Here is a tiny trained network, its code and every weight. The questions are about switching its units off for an input and a class, where a switched-off unit gives its printed mean instead of its output.

import numpy as np


def w(rows, s, z=0):
    codes = np.array(rows[::2]) - 128.0
    scale = np.full(codes.shape[1], s)
    scale[-1] = z or s
    return codes * scale


def f(y):
    return y / 2 * (1 + np.tanh(0.7978845608 * (y + 0.044715 * y**3)))


def log_softmax(a):
    a = a - a.max(-1, keepdims=True)
    return a - np.log(np.exp(a).sum(-1, keepdims=True))


def net(x, mask):
    res = np.array(x, float).reshape(1, 4) / 4 @ E
    y = f(res @ A[0][:, :-1].T + A[0][:, -1])
    res = res + np.where(mask, y, B[0][:, -1]) @ B[0][:, :-1]
    return log_softmax(res[-1] @ U[:, :-1].T + U[:, -1])


A, B = {}, {}
E = w([
[170,240,74,174,151,194],'x0',
[152,39,40,69,228,170],'x1',
[2,191,98,52,135,133],'x2',
[200,212,161,53,185,38],'x3',
],0.0075)
A[0] = w([
[147,60,128,252,123,152,42],'N1',
[94,64,122,209,61,249,2],'N2',
[121,53,61,165,213,159,42],'N3',
[24,193,131,42,143,108,65],'N4',
[255,81,159,165,106,137,82],'N5',
[118,230,185,191,95,190,56],'N6',
[103,164,183,168,59,119,75],'N7',
[110,118,186,115,174,92,229],'N8',
[28,136,131,103,119,211,69],'N9',
[145,173,54,172,140,176,57],'N10',
[81,158,195,202,62,138,74],'N11',
[165,229,89,160,133,199,103],'N12',
[61,105,39,194,61,189,14],'N13',
[149,72,64,107,185,160,59],'N14',
[93,54,197,92,127,74,125],'N15',
[63,45,233,86,135,105,148],'N16',
[166,99,23,72,155,143,120],'N17',
[135,188,207,164,116,52,112],'N18',
[147,205,88,191,171,210,135],'N19',
[95,55,146,103,96,56,153],'N20',
[134,211,184,134,75,66,123],'N21',
[53,180,162,62,175,158,68],'N22',
[47,55,69,211,68,189,22],'N23',
[160,197,104,146,115,207,148],'N24',
[222,99,195,178,145,150,146],'N25',
[242,69,190,181,125,114,81],'N26',
[98,156,164,179,52,96,77],'N27',
[151,225,69,164,176,157,151],'N28',
[110,69,156,86,86,94,89],'N29',
[197,141,97,20,189,103,93],'N30',
[34,143,104,81,109,159,111],'N31',
[149,87,49,68,208,160,83],'N32',
[243,185,192,77,228,9,132],'N33',
],0.0078,0.002)
B[0] = w([
[232,222,162,78,139,156,176],'N1',
[230,125,81,110,24,77,201],'N2',
[59,71,129,71,63,145,182],'N3',
[183,210,186,56,192,208,204],'N4',
[127,170,183,60,211,230,186],'N5',
[75,74,165,102,117,96,201],'N6',
[54,61,127,96,95,184,180],'N7',
[136,138,122,167,102,70,159],'N8',
[200,202,133,37,154,161,173],'N9',
[112,98,204,132,126,73,167],'N10',
[53,50,131,77,71,200,189],'N11',
[121,106,208,135,171,35,200],'N12',
[230,171,148,114,96,71,189],'N13',
[45,67,163,85,99,135,175],'N14',
[140,129,237,192,183,51,175],'N15',
[155,180,189,182,184,47,188],'N16',
[17,63,155,126,78,125,183],'N17',
[75,82,81,92,46,151,204],'N18',
[107,114,233,188,204,37,200],'N19',
[113,107,186,203,188,36,172],'N20',
[55,64,117,109,28,138,213],'N21',
[190,217,171,60,182,198,176],'N22',
[221,171,96,100,40,48,202],'N23',
[82,105,201,156,171,39,182],'N24',
[79,190,155,63,192,185,182],'N25',
[134,211,224,40,255,199,189],'N26',
[47,67,148,108,95,155,180],'N27',
[141,116,201,174,159,25,201],'N28',
[112,106,209,194,171,62,154],'N29',
[143,41,67,92,36,99,189],'N30',
[176,207,162,67,227,164,177],'N31',
[47,40,157,97,72,138,196],'N32',
[240,163,64,91,18,94,254],'N33',
],0.0063,0.0087)
U = w([
[107,131,190,202,189,1,66],'0',
[157,205,154,48,168,212,87],'1',
[207,152,81,92,51,89,143],'2',
[53,59,118,95,72,158,75],'3',
[133,154,92,158,126,110,219],'4',
[95,159,51,213,173,210,2],'5',
[85,171,3,218,181,197,2],'6',
],0.0092,0.0052)

Each question gives the input, the list of numbers given to net, and the class t.
The units are the neurons (one row each of A and B). Each row of codes is followed by its name. A weight is (code - 128) times the scale printed after its matrix; where a second scale follows, it is the last column's (A, B and U).
mask holds one flag per neuron, in row order. A switched-off neuron (its flag False) gives its mean, the last column of its row in B, instead of its output. The means were averaged over made-up inputs and are rounded, as every weight is.
A unit's drop is (log p(t) with every unit on - log p(t) with that unit switched off) / (log p(t) with every unit on - log p(t) with every unit switched off).
The circuit of an input: a set's keep is (log p(t) with only the set's units on - log p(t) with every unit switched off) / (log p(t) with every unit on - log p(t) with every unit switched off). Starting from the 12 units with the biggest drops (on a tie, the unit counted first), units are removed one at a time, each time the one whose removal leaves the highest keep (on an exact tie, the one counted first), for as long as the keep stays at least 0.8.
circuit, biggest first: the units of the circuit, biggest drop first
top k neurons: the k neurons with the biggest drops, biggest first
drop of u: that unit's drop, to one decimal
input [-1,7,4,-8], class 2: top neuron	[N23]
input [6,-8,1,-6], class 3: top 3 neurons	[N11, N7, N27]
input [2,0,-2,3], class 4: top 2 neurons	[N2, N23]
input [-6,-6,-8,2], class 1: top 2 neurons	[N26, N5]
input [6,6,-8,0], class 1: top 2 neurons	[N5, N26]
input [3,4,-1,5], class 2: top 2 neurons	[N33, N30]
input [-4,-7,7,0], class 1: top 4 neurons	[N4, N31, N22, N9]
input [-6,6,8,4], class 1: top 3 neurons	[N4, N22, N31]
input [-1,2,-2,-1], class 4: top 2 neurons	[N4, N11]
input [1,0,-5,-7], class 2: top 2 neurons	[N2, N23]
input [0,6,-8,-7], class 1: top 3 neurons	[N26, N5, N1]
input [3,-3,6,-5], class 1: drop of N30	0.1
input [-3,-1,-1,4], class 2: drop of N2	-0.1
input [5,6,3,7], class 2: circuit, biggest first	[N30]
input [8,8,-4,2], class 0: drop of N19	0.6
